Each row is followed by its class.
[ 22 -14  -9  13  -1 -13  -5  35  11   1  14   3  22   6   8  17 -14 -17
 -30 -13  20  -8   0 -15  20 -12  21 -14  29  33  -7  -5  -6  -4  39 -23
 -14 -37 -22 -15 -15   2] => Neba
[ -1 -15 -23 -21 -16 -27 -10   4  -6 -20  34  -5 -11   6  22  -2 -26 -19
 -16 -13  32 -24 -25  -2  11   5   3   5 -23  12 -15 -11  -1   1   2  -7
   3 -34  12  10  -4  -1] => roko
[  9  -2  12   1 -16  12 -13  16  -5 -18   0   7 -19   0  31   3   8 -17
   0   2   6   4 -19 -10 -16  10   2  12 -25 -18   8  -3 -14  17   7   8
   3 -18   8 -13  19   9] => vamu
[ 29  -5   2  -7  21 -15  -4   9  -7 -51  -6 -19   2  -2  55  28  -1  -2
   2   7  32   4 -48  45 -48  -2  -3   2   9 -20  11 -21 -17 -14  19 -47
 -29 -48   9   8 -22   9] => Nune
[  7  38  -8  -4  -2 -11 -11  10 -10  39  -4  -4   0  15  -5  24  10  -1
 -11  10 -41 -16 -22  -3  -3 -14   6 -12 -11  16  -9   1  19 -27  -4 -15
  -2 -29 -11 -15 -32  16] => vamu
[ 12   0 -32   9 -23  -5  14  -8 -10  34  -8  -6  61   1 -74   7 -19   0
  -1  16 -29  16 -35 -12  -8 -15  10 -13  -4 -26 -10  -8  -2  18   6  20
   0 -23   2   6 -44   0] => sike
[ 15  18  28 -11  17 -22 -15  -2   1  25  14  -5 -13   8   1  17  19  -1
  -3  -3  -9  -2 -12 -25 -19  -6   0  -2 -11  16 -12   8  22   3   2 -20
 -23 -38  -9   0 -33  -9] => lil
[ -1 -16  -2 -11   3 -34 -18 -11   0 -15  39 -20 -12   6  57  -9 -18 -12
   3  -1  33 -11 -10 -12   3   8  -4   0  -6   5  -5 -12 -11   8  28 -27
 -12 -19  11 -13 -28   2] => mor
[ -8  12  23   9  -3   1 -13  12  18  34  13  -6 -21  25  25   8  -2  20
  -2  44 -12 -10 -17 -13  18 -20 -17 -11 -27  -7 -17 -11  19   5  31   0
 -17  20  13 -15 -18 -12] => lil
[ 13  -1   4  -7 -20  10  -1   9  -2 -16  -8   3  -3  -7  23   1 -21  11
  12 -10   5   8 -14  -3 -28   2   2   1 -24 -17   2 -26  -7  12   7  15
   0 -18  15   2   6   3] => sike
[ 40  10 -28 -18  -2  24  -2  30 -16 -31   3  47 -25  13 -45  -4  -9   2
  -8 -32   4  16  10  27 -61   0   0  48 -22  10 -10 -54  -2 -10  47  21
   5 -23  37  13  26 -40] => Nune
[  6  13  21  -5   2  -8 -13  25  -2  22 -11  -2 -39  10  22  12  30   7
 -16  15 -13  -7 -27  -8  -6  -8  -2  -6  -8   1   9  50  14   8 -21 -14
 -16 -18  -6  11 -15  -5] => gizot
[ -2  11  19  14  24   5  10  19 -29   1 -16  51 -14   7   1   9 -10 -46
   2  -5  22  11  30 -16  -1 -22   1  -1 -15 -12   5  59  22  30 -44 -22
  17 -13 -31   3  44  -4] => vamu
[ 23 -11 -20 -56 -13  -3 -53  13  20 -32  33  77 -16 -20 114 -39 -33  53
  14 -41  52 -30  72   0 -31  38  -9 -19 -23  99  11  -8 -63 -55  49 -18
 -51  -1  75  14  18  25] => Nune
[ -9  15 -54   3 -15   8  19  10  -7 -27  35 -42  35   9  18  -5 -25  38
  -1   5  -9  -1 -35  17  14  -5 -20  -3  -9  29 -11 -60  17 -30  16  20
  -3   0  45   7 -13   4] => roko
[  1  -1 -15 -14  10 -15 -14  -4   0 -14  38 -19   4   2  29   1 -17  -3
  -4  -9  28 -11 -28   7   5  -1   0  -7 -18  13  -7 -26   1 -13  24 -13
 -13 -22  25   0 -19   7] => Nune
[ -2  -5 -38  -8  -8 -26   9  30 -25 -16  53 -34 -14  12   3  13  -7 -26
 -27 -14  14 -24 -25 -21  20   7  15  15  -8  18 -18  -6  21  -2   3 -24
 -17 -44  19  10   3 -29] => mor
[ 13  -3  -6 -17 -18 -14  19   5  11  49 -12   8  -9  24 -19   7 -38  12
  -8  14 -31  -4  -5 -18 -43 -28   8   8   2   0 -17 -18  14   6  18  -1
  16  -4  -2   1 -21 -24] => sike
[ -3  15 -19   1 -13 -21  21 -28  -1  11  15 -33  47  10  -4  -9  -6  -2
   7  -5  -3  17 -20  11  12   4  -4 -15  38 -16  -3  -2  20  29   9  -9
   8  -9  -1  -3 -43  -4] => mor
[ -3 -23  -2  -2 -10 -35  -3 -29  10  14  34 -13 -32  10  -9 -24  -4 -48
   0   2  43 -29 -12 -30   7  39   4  35 -22  -6  -1  18  -9  41   2  -1
  16 -24  -8 -12   6   3] => Nune
[ -2  -7  11 -17   7  -5   7   2  -4 -12 -17   8  19 -28  16   4 -20   6
  17 -19  15   9 -20 -22 -49  28   5  -2  -7 -31   3 -22 -10  23 -27  -2
 -26   9  23  10   1  14] => Mebo
[ -1  -3 -46 -18  -3 -29  -3 -49  23 -17  11  -3  41 -14 -57  -6 -41 -12
  23 -15  15  -6 -31   0  18  -6  10  -1 -13  -2  -3 -64  -6  37   4  17
  29 -30   7   7 -36  11] => roko
[ 36  11  14  38 -11   0 -17  30 -23  14  -8  36 -44  34  18 -18  42   9
  -6  31 -12   8  29   1   1  -3  -9  25 -24   6   3  51   5 -11  15  -9
 -24  29 -12 -16  -1 -17] => Mebo
[  8 -18 -46  55 -21  53 -11 -35  38 -26  16  67  44   3 -87 -38 -30 -35
  32 -42  53  35  54  22  16 -15  14  28  28  12  -9 -50 -21   0  31  21
  16 -74  25  18   2   1] => sike
[  0   5  -1 -11  11   8  -1  19  -8 -15 -10  23 -32  10  -3   9 -18  -8
 -13  11  15   7  -3  10 -45  11 -18  21  -8  -9  -4   5   4   4 -30  -2
  -5 -33  -7  20  -2 -10] => Mebo
[  8  -8 -20 -28 -11 -29   1   1   0   7  32  -4   7   7  -2  -5 -21 -16
 -11 -12  17  -6 -14 -27   5  -1  10   3 -10  18 -20 -12  -2  17  17 -11
 -10 -32  18   4 -19 -10] => gizot
[-32   2  -7  -1  22  20   7 -14  25  52 -18   6  41  -6 -14  35 -50   2
 -34 -11 -11   3 -22   4 -49 -40  31 -46  53  25   6 -41  38 -42 -25 -11
 -27 -30 -20   9   1  12] => sike
[ -2   6   0 -10  -1   1  -1   9  -9 -19  -3 -22  15  -5  28   7 -10   8
   2 -11   6   1 -29  -2 -20  10   3  -6 -10 -18   5 -31   1  19   4   2
 -20 -26   8   0 -12   8] => mor
[  3   8  12  13 -34  -5  -2   9 -11  20  -3 -25  -4  22  13  10   9   7
 -15  22 -13   6 -28   1   7 -18   3  -4  -7 -14  -9   5  14  14   4   0
  -1 -11 -12 -10 -10  -1] => zigu
[  5 -12   9   9 -20   9   6   9 -17 -13   0   4 -19  -3  43  -6  -3  10
   4  -3   5   5 -14   0 -28   8  -1  16 -15 -10  -3  -2  -9   1   7   4
  -1 -16  13  -3   8   5] => sike
[ -3 -16 -20 -19  -3  -6 -18  -8   2 -11  38  -8  -2   2  27  -9 -27 -18
   4   8  25 -16 -10 -23   2   4 -10  13 -22   8 -20  -1  -9  19  12  -4
 -15 -15  15   5 -29  -5] => vamu
[ -2  16 -27 -24 -61  29 -24  37 -17 -16 -29  41 -13   8  27 -13  -6  -8
   0 -32  -4  -3   6  21 -34  17 -10  19 -12 -26   0 -11 -13 -18   7  15
  11 -25  44  26  60  -1] => lil
[  4   7  30   6 -29  -8 -12 -23   0  27   8  -6  10  15  13 -13  18 -16
   7   8  -5   9 -19 -18  34  -5   4  16 -26 -16  -5  27   9  29  -2  11
   6  -4  -9 -20 -24   9] => lil
[  26    0  -20   19  -46   43   -4   22   11    7  -24  -41  102    9
   19   27  -49  -41   10  -29    0   27  -51   -3  -14  -38   48  -70
   19  -67    7  -51  -16   -5   22  -44  -15 -113   10   18  -54   30] => Neba
[ 14  17   7   4  -6   5 -11  19   2  32  19  -6   7  21   1  -6  -1   8
   6   8  -1  -5 -15 -12 -13 -22 -15  11 -26  -2 -10   5   8  13  12  -2
  -4   2   8   3 -37 -10] => roko
[  2  -6 -11 -15  -7 -17  -4   1   1  -2  22  -4  -1   7  18  -4 -15 -11
  -9   1  18   0 -17 -16   1  -2   6  -6 -16  10  -2  -7  -4   9   6 -12
 -16 -26  16   2  -6  -1] => gizot
[  2  10 -13  -7 -36 -45  21   4   0  18  24 -18 -24  25  -5  19 -18 -29
 -21  12  13 -10 -52  -5  13   8  13 -11 -25 -17   0  26  19  -4 -12  -6
  16 -26  -3  13  -7   8] => Mebo
[-12  43  31 -11   3  61  23 112 -20  30 -56   5 -13  23  30  14 -17  25
   7 -36 -45  22  18   9 -41 -56   9 -27  60  -6  14  63  28 -12 -13 -12
   0  18   5   3  43 -24] => mor
[  7   8   6   7   9  -6   7   7   6  13 -18  22 -17  10 -29  10  -7  -6
 -10  -6  -6  23 -10  -1  -9 -32  13   2   3  -4   9 -11  20  20  18   3
  24  11 -14  -9  19 -13] => gizot
[ 13  -6  26 -18   8 -13  10 -33  14  17   1 -10  11   3  -9  -7   7 -18
   6  -3  11   5 -12  -6 -15   4  -2  11  16 -10  -7 -16  -3 -13 -10  12
   1 -13  13  -7 -14   8] => Mebo
[  1  12  11  -1  -4  -4 -18   5   3  16   4  16 -13   8   3  12   7  -5
  -9   5  -6   2  -9   1  -2  -9   0   3 -14  -1   2  14   6  -3  -4 -12
   6 -13  -3  -4 -10  -5] => lil
[  7 -12 -16 -13  -8 -36  -1  -5  12 -10  36 -32   7   6  17   1 -29  -4
   1   0  27 -15 -28 -19   3 -12   6 -20 -23  19 -11 -34  -2  -7  28  -8
 -14 -22   2   6 -32   7] => roko
[  6   7 -11  15   9   0  13  -9  -6   2  -3  -6  23  11 -22  17 -14 -12
   3   4 -10  14 -20  -1  -3 -17   6   1  -6 -18   3   8  18  37 -11 -14
  25 -18 -21  -4 -25  -5] => zigu
[ 45 -30  -7  35 -25  13  13 -28 -29 -30   9 -52   3   6   5 -18  -7 -29
  20  -6  27  19 -41   0 -37   9 -17   2 -23 -52 -20 -36 -21   6  61  31
  29 -80 -16   2 -71   5] => sike
[ -4  13  -6  17  -7  10  -9  -8 -14  42  -1  10   7  19 -30  -9  24  -8
  -1  33 -34  -2  -3 -10   3 -20  -7   7 -18  -7  -2  14   9  19  -3  -7
   4  -8 -17  -7   6  -2] => roko
[-16   7 -20 -14 -14 -13  17   3 -25  31  -8 -15  41  13 -30   2 -31 -22
 -10   8 -16  18 -36 -16  -2 -14   7  -6   2 -45  -5   2  24  36 -16   2
   0   2  15  12  -4 -13] => mor
[-32 -16 -11 -56 -52   3   6 -48  16 -30  36  -3  37   3  47 -48 -72 -15
  19 -25  54   7   3  15  26   7   1  11   2   3 -10 -37 -18  31 -39  38
  17 -30  38 -12  13  16] => Mebo
[ 18  -3  -4  -4  -7  -5  -1 -11 -30 -31   5 -20  -1  -3  39  -7  10  -7
   7 -24  14   0 -30   2 -32  15   4  24 -15  -4   5   2   2  20   4   4
  -6 -33   4   2   4   8] => zigu
[  8  11 -12  -4 -43  -8 -11 -23 -15  18 -10 -16 -35  21 -30   7 -21  -8
  -2  24 -32   9 -45 -28 -25  -6  -3  -2 -66 -26  -4  -9  28  16 -10  38
  18 -34  -6  23 -24   2] => zigu
[ -2   2  -7  -1  20  -9  -4  -7  -9  18   9 -23   5   9 -19  23  -7 -13
  -7   8  -4   0 -40   2  -7 -36   6 -15 -10 -22  -6  -6  20  10  12 -27
   8 -29 -18  13 -27  -6] => Nune
[  6  -9 -23 -17 -13 -25  -3   3   8  -2  33 -13  12   9   1   0 -45 -10
  -4  -4  24  -3 -20 -16  -2  -8   8  -5 -17  16 -12 -19  -5  -1  14 -15
  -9 -22  18  13 -25  -1] => roko
[  8   8  -5  15 -10   6  -3   6 -14  23   4  -5  -2  24   3 -16  -4  -5
  -3  18   1   8  -4  -5  -8 -20 -22  25   2   3 -24  12  19   3  -1  -8
  -6  -6  -3  17 -41 -15] => roko
[  2  25 -10 -19 -15 -21   9  18   4  25 -22   8   8  12 -46  20 -12 -10
 -15   6 -34  14 -43   1  -6 -16  20   0 -10 -18  12   7  17  24 -19   2
  27   3  -5   6  -4  -3] => roko
[ 14   1 -15  32 -30   3 -26 -33 -14  24   2 -25  34  25  18 -48 -21  -4
  21  32  21  18 -19  -8   3 -14 -24 -15 -16 -16  -7 -19   5  -5  28  21
 -38 -15  31  11 -39  18] => roko
[ 12  17   4  14  10 -25  -7  -1  11  34   9 -18   5  11 -41  37  12  -8
  -9  17 -18  11 -48 -15 -13 -30  -6   0  -9 -13 -10 -12  22 -15  33 -10
   8  -6 -10  10 -49  -4] => lil
[ 17   7   3  14  -2  -4  -9   2 -12  29  -1  -3  -3  15  -4   8  20  -5
 -10  16 -17  -2  -2 -10  -4 -19   5  -2  -3   7  -3  11   4   7  15 -18
   5 -18 -18 -11 -14  -6] => zigu
[ 22   6   9   5   4 -12 -13   8  -4  13  -6  -4   6   6  10  -3  16   6
   6   9  -4  -5  -8  -6 -14 -15 -10  -7  -7   1   3  11  -1  -9   0 -10
 -11  -2  -2   3 -27   2] => roko
[-11 -18  12  20 -25  -1  -4  13  -9  16  15  13 -22  11  40 -15  12  16
  16  17 -11 -26 -24 -34  -4   4  17  21 -53 -17   4  -3 -18  50  21 -10
 -13 -13  32 -32  20   1] => lil
[ 19  29   8  14  18  15 -26  -6 -27  10  17 -21  -9  10  29   3  43   9
  -6   5 -19   7 -25  22 -11 -11 -19  17 -19  11  -4 -15   2 -33  37  -9
  11 -34   3 -18 -41   3] => lil
[-12  19  -5 -24   0  -5  15 -10 -14  -4 -19 -16  18   9 -41  16  -4   6
 -22 -17 -28  25 -40  23  -7 -14  12  15  -5 -21   3  -6  34  38 -33  22
  22 -10 -37  -1   2  -4] => gizot
[ 14  18   9  23  18 -12  -3  -5  -6  22  10 -24 -16  17  17   1  45   6
  -1  22  -5 -19  -9  10   5  -8 -14  -8  -7  -3   9   7  17  -5  17 -21
   5   0 -19 -17 -10  -5] => Nune
[ 18 -17  14  17 -27 -18   7 -11  13 -20  52 -36 -10  20  30 -15  -8 -43
  10   6  53  -9 -33 -22  42   9   7  16 -27   1 -14  -1  -6  37  19  -5
   2 -59  -2 -17 -28   9] => roko
[-18   8  14 -27 -31 -30  32  -5  23  12  -8  -8   8   2  27  -4 -18   4
 -18   9   1  -3 -42  21  33  20  14  18  10  -4   6  11   4   1 -52  26
  27  22  27 -20 -15  15] => sike
[  3  17  10   0 -19  22   9  16 -13  -3 -11  25  11   5   9   9 -13  12
 -13 -13   1  15 -22  14 -42   7   7  21 -19   2   6  -5   0  32  -7  16
   2 -41 -17 -12  -5   6] => lil
[ 10   6  16   1 -14  13   5  15   6 -26  -2  10 -11   3  23  10   3  -9
  -1 -11  14   8 -11   7 -16  11   5  27  -5   4   4 -11  -5  10   0   1
   3 -38   1 -10  15   1] => lil
[ 10   9  15  -3   3 -15 -14 -19   2  26  -2  -9  31   4  10   3   7  14
  -1  -3  -4   7 -23   1 -11 -12   2 -16  -1  -6  -7 -14   7  -5  20  -5
 -20 -10   4  -3 -46   6] => lil
[  0  18  17   3  28   3  -2 -19 -15   6   3  -3  -2  10  29   3  37   8
 -20  19  -7  -3  -2  35  -3  -4 -16  -4  12  21   8  37  17   1 -23  -7
   2 -12 -38 -17 -23  -2] => zigu
[ -4   5   9 -10  -1   3  -5  11   1 -20   3  -8 -12   3  38   6 -13   1
   5   0   8  -5 -28  -3 -22   6   0   5 -28 -10   5 -12   1  16  -2  11
 -10  -9   4 -12   4  13] => vamu
[ -2 -15  -3 -12 -23 -20   5  -2   6  -7  24 -10 -19  14  26  -7 -34 -18
   2  -4  20 -11 -23 -14  14   3   0  18 -15  -5  -9  22   7  22  -4   2
   9 -19   6   9 -14  -2] => Neba
[  8  -5  20 -38 -42  10  11  15  -9  -4  -5  -2  -5   1  24  -3 -28  19
  12 -10 -10   2 -46 -13 -23   1  36  27 -70 -34  11 -20 -15  52  -1  24
  -5  10  39 -13  33   0] => Nune
[ 10  23 -12  -2  -5  19  15  -5 -21  19 -24  -9 -11  13 -53  18   5 -39
 -21  26 -30  34 -51  10   2 -16   0  11 -19 -57  16   9  28  31 -17  26
  59  -3 -15  16   9 -22] => Mebo
[ -5   3  11   0 -33  30 -14  28 -13 -19  -4  39 -14   9  19  -6 -14 -20
  -3 -17  18   6 -27  14 -20  -2  11  42 -39 -15   9   9 -13  39 -14  14
  11 -40   1  -7  36  17] => roko
[ 28 -34  49 -10   8 -21 -10  17  14  13 -44  -9 -27   9  -1  60  61 -34
 -41  31 -29  -3 -47   1  37 -48  49 -34  11 -45  25  82 -15  34  10 -48
  27 -40 -59  13   4  -7] => zigu
[ -7  12  -9  -6 -58  16   9  30 -12  11 -31 -12   1  -4   3  13 -35   5
   0   1 -24   1 -45  -8 -25   5  36  13 -31 -21  14   2 -11  25 -18  20
  -6 -11 -17 -10  19  22] => sike
[-45  40 -42   8 -16  21  -1   4   8  36 -24  53 -20  19 -24  11 -22   7
 -30  64 -33 -13  -1  49  -8 -10 -18  46 -10   2  40  39  15  59 -87  -1
  64  10 -59 -19  17 -15] => sike
[-14  -2  -9 -26 -24 -23   2  23  -1   2  29   1 -20   8  37 -14 -17   0
  -6   7  11 -23 -13 -13  17  16   4  20 -31   7  -5  23  -6  18 -12   4
  -3   9  29  -6  10  -6] => sike
[  9  25 -22 -27   3 -17  14  16   4  19 -14 -17  13  22 -45  14 -67   6
 -15 -38   2   5 -44   7 -22 -21  17   4 -10  20 -16 -60  24 -62  17  33
   1 -62  46  36 -19  25] => Neba
[  9   1  20  -9 -20  -4  -8  19   1  23 -13  -3 -27  15   9  21   8   3
 -10  15 -32  -4 -23  -6  -5 -15  -4   2 -17 -31   1  32  11  -7  -4  -5
  11  11  -4  13   5  -7] => Neba
[-14 -27  -6 -40   0 -62 -28  -5 -12   6  32 -32  34 -30  68 -15  -5 -13
  12  17  28 -37 -36 -64  34  10  11 -24 -20  -5 -17 -28 -37  28   1 -32
 -54  -5  50 -12 -26  25] => Mebo
[ -4   9  10 -18 -21  10  -7  26   6 -25  -8  33 -38  -2  27  10 -12   9
   2  -5 -11   3 -10   4 -26  14   0  22 -34  -2  16  -2  -8  -5 -16  14
   5   2  18   1  40  11] => Neba
[ -3  18   5  12  -9  -6  -5  -2  -4  34  30 -34   9  22   5 -16   4   9
   9  38 -11   6 -32 -12   8 -15 -14   7 -25  -4 -12   3  11  11  -5  -8
 -22   2  19  -6 -52  -3] => roko
[ 46 -17  49 -31   1   0  -3  50 -15   7 -14 -39  26  -4  42  13   8 -44
  -3  -4  -5  44 -15 -92 -19 -23  23  -7   9 -20  -1  43 -13  79  10 -37
 -24 -29 -26  -5 -20 -17] => gizot
[  3  -7  -2 -20  28  -1 -19 -44   4 -32  -4  16  52  -5 -23  24 -25  -6
   7 -26   5  26   3  46  11 -27   7 -45   0 -39 -14 -27   4  14  14 -30
  17 -30 -39   6 -35   8] => Nune
[  9 -14  24  11  15  -8 -16 -23  -5   5 -19  15  20  -5  11  -3  14  10
  33  22 -12  11  -9  -2   6 -51  -2 -27  -6 -18   8  30 -21  15  -2 -11
   7  -9  -1  -7 -48  16] => zigu
